Below are the code and all the weights of a small trained network. Each question names an input and a target symbol and asks about switching units off, where a switched-off unit gives its printed mean instead of its output.

import numpy as np


def w(rows, s, z=0):
    codes = np.array(rows[::2]) - 128.0
    scale = np.full(codes.shape[1], s)
    scale[-1] = z or s
    return codes * scale


def f(y):
    return y / 2 * (1 + np.tanh(0.7978845608 * (y + 0.044715 * y**3)))


def softmax(a):
    e = np.exp(a - a.max(-1, keepdims=True))
    return e / e.sum(-1, keepdims=True)


def log_softmax(a):
    a = a - a.max(-1, keepdims=True)
    return a - np.log(np.exp(a).sum(-1, keepdims=True))


def net(x, mask):
    ids = ['αγδθξπφψω'.index(c) for c in x.split()]
    T = len(ids)
    res = E[ids] + P[:T]
    r = res
    for j in range(2):
        rows = slice(4 * j, 4 * j + 4)
        q, k, v = (r @ M[0][rows].T for M in (Q, K, V))
        z = softmax(np.where(np.tri(T) > 0, q @ k.T / 4**0.5, -1e9)) @ v
        o = O[0][rows]
        res = res + np.where(mask[j], z, o[:, -1]) @ o[:, :-1]
    y = f(res @ A[0][:, :-1].T + A[0][:, -1])
    res = res + np.where(mask[2:18], y, B[0][:, -1]) @ B[0][:, :-1]
    return log_softmax(res[-1] @ U[:, :-1].T + U[:, -1])


Q, K, V, O, A, B = {}, {}, {}, {}, {}, {}
E = w([
[141,107,220],'α',
[205,92,180],'γ',
[115,216,105],'δ',
[244,86,78],'θ',
[145,152,35],'ξ',
[74,188,8],'π',
[83,86,107],'φ',
[73,198,35],'ψ',
[30,195,89],'ω',
],0.013)
P = w([
[123,254,202],'0',
[99,171,55],'1',
[130,123,102],'2',
[118,132,97],'3',
[102,110,57],'4',
[64,13,89],'5',
[22,77,172],'6',
],0.0087)
Q[0] = w([
[30,248,25],'h1',
[163,49,166],'h1',
[166,116,25],'h1',
[181,31,54],'h1',
[139,37,215],'h2',
[63,66,72],'h2',
[99,153,1],'h2',
[130,190,199],'h2',
],0.0084)
K[0] = w([
[149,186,178],'h1',
[16,16,83],'h1',
[103,240,162],'h1',
[157,113,70],'h1',
[124,71,69],'h2',
[87,139,171],'h2',
[150,255,126],'h2',
[104,122,112],'h2',
],0.013)
V[0] = w([
[68,58,47],'h1',
[134,118,77],'h1',
[235,100,157],'h1',
[211,115,114],'h1',
[99,116,70],'h2',
[98,171,194],'h2',
[254,78,143],'h2',
[145,113,14],'h2',
],0.013)
O[0] = w([
[215,187,113,2],'h1',
[169,209,109,95],'h1',
[148,44,54,57],'h1',
[175,102,1,78],'h1',
[156,190,65,94],'h2',
[132,198,181,235],'h2',
[68,50,83,13],'h2',
[133,142,25,53],'h2',
],0.0083,0.0052)
A[0] = w([
[178,66,193,164],'n1',
[157,49,219,107],'n2',
[145,189,113,122],'n3',
[80,118,84,225],'n4',
[81,26,176,3],'n5',
[160,100,92,135],'n6',
[140,222,18,127],'n7',
[29,110,222,202],'n8',
[63,144,149,185],'n9',
[71,216,94,131],'n10',
[167,115,2,160],'n11',
[226,94,28,148],'n12',
[148,173,226,97],'n13',
[251,156,127,226],'n14',
[92,196,209,131],'n15',
[198,77,184,192],'n16',
],0.0094,0.0029)
B[0] = w([
[2,200,34,154],'n1',
[73,154,62,172],'n2',
[208,143,127,165],'n3',
[239,11,165,153],'n4',
[133,72,85,192],'n5',
[80,123,115,139],'n6',
[78,96,112,162],'n7',
[183,115,122,252],'n8',
[121,84,174,185],'n9',
[176,72,29,181],'n10',
[134,142,178,160],'n11',
[68,99,167,160],'n12',
[188,131,67,228],'n13',
[43,82,159,162],'n14',
[106,189,160,247],'n15',
[60,193,83,149],'n16',
],0.0058,0.018)
U = w([
[103,99,28,154],'α',
[168,123,27,209],'γ',
[53,161,79,107],'δ',
[158,164,63,94],'θ',
[95,142,214,196],'ξ',
[215,120,189,116],'π',
[92,84,225,150],'φ',
[255,19,158,161],'ψ',
[131,179,23,6],'ω',
],0.0086,0.0023)

Each question gives the input, a string of symbols that net reads in full, and the target symbol t.
The units are the heads (4 rows each of Q, K, V and O) and the neurons (one row each of A and B). Each row of codes is followed by its name. A weight is (code - 128) times the scale printed after its matrix; where a second scale follows, it is the last column's (O, A, B and U).
mask holds one flag per unit, heads first, then neurons. A switched-off unit (its flag False) gives its mean, the last column of its rows in O or B, instead of its output. The means were averaged over made-up inputs and are rounded, as every weight is.
A unit's drop is (log p(t) with every unit on - log p(t) with that unit switched off) / (log p(t) with every unit on - log p(t) with every unit switched off).
The circuit of an input: a set's keep is (log p(t) with only the set's units on - log p(t) with every unit switched off) / (log p(t) with every unit on - log p(t) with every unit switched off). Starting from the 12 units with the biggest drops (on a tie, the unit counted first), units are removed one at a time, each time the one whose removal leaves the highest keep (on an exact tie, the one counted first), for as long as the keep stays at least 0.8.
units of the circuit, in order: the units of the circuit, biggest drop first
unit that matters most: the unit with the biggest drop
k most important neurons: the k neurons with the biggest drops, biggest first
which heads matter: for each layer, one digit per head in row order, 1 if its drop is at least 0.15 and else 0, layers parted by /
input γ ξ γ φ π, target ψ: unit that matters most : n4
input ψ π ω, target θ: units of the circuit, in order : [h2 n10 h1 n3]
input δ θ π α γ ξ, target ξ: units of the circuit, in order : [h2 h1]
input ξ π γ γ ω θ α, target ψ: which heads matter : 01
input ξ γ ξ δ δ α γ, target δ: units of the circuit, in order : [n1 n2]
input α γ φ γ ξ γ ξ, target φ: which heads matter : 01
input ω γ π ω ξ, target π: which heads matter : 11
input δ ω α ω γ, target ξ: units of the circuit, in order : [h1 n10]
input θ ω ψ, target α: 3 most important neurons : [n7 n12 n8]
input δ π γ π δ, target ξ: units of the circuit, in order : [h1 h2]
input δ ω π, target ξ: which heads matter : 11
input θ θ α, target ψ: units of the circuit, in order : [h2 n4 h1 n11]
input α γ π ω δ, target φ: units of the circuit, in order : [h1 h2]
input θ δ ω δ γ γ ω, target α: units of the circuit, in order : [h1]
input γ α α, target δ: units of the circuit, in order : [n1 n2 h2]
input γ γ ω ξ ξ ψ, target ψ: which heads matter : 10
input ω γ γ θ ω ω ω, target π: which heads matter : 01
input ω ω α γ ω, target π: which heads matter : 11
input γ γ π π α δ, target ψ: which heads matter : 10
input ξ ω θ π γ α, target α: which heads matter : 01
input α ξ π, target φ: units of the circuit, in order : [h2]
input γ γ δ ξ, target ψ: units of the circuit, in order : [h1 n4 n1 n2]
input γ α γ ψ, target ψ: which heads matter : 10
input ψ ω γ, target ξ: units of the circuit, in order : [h1 n14]
input γ ξ φ φ, target ψ: 2 most important neurons : [n15 n1]
input α ψ γ ω ω ψ, target φ: which heads matter : 11
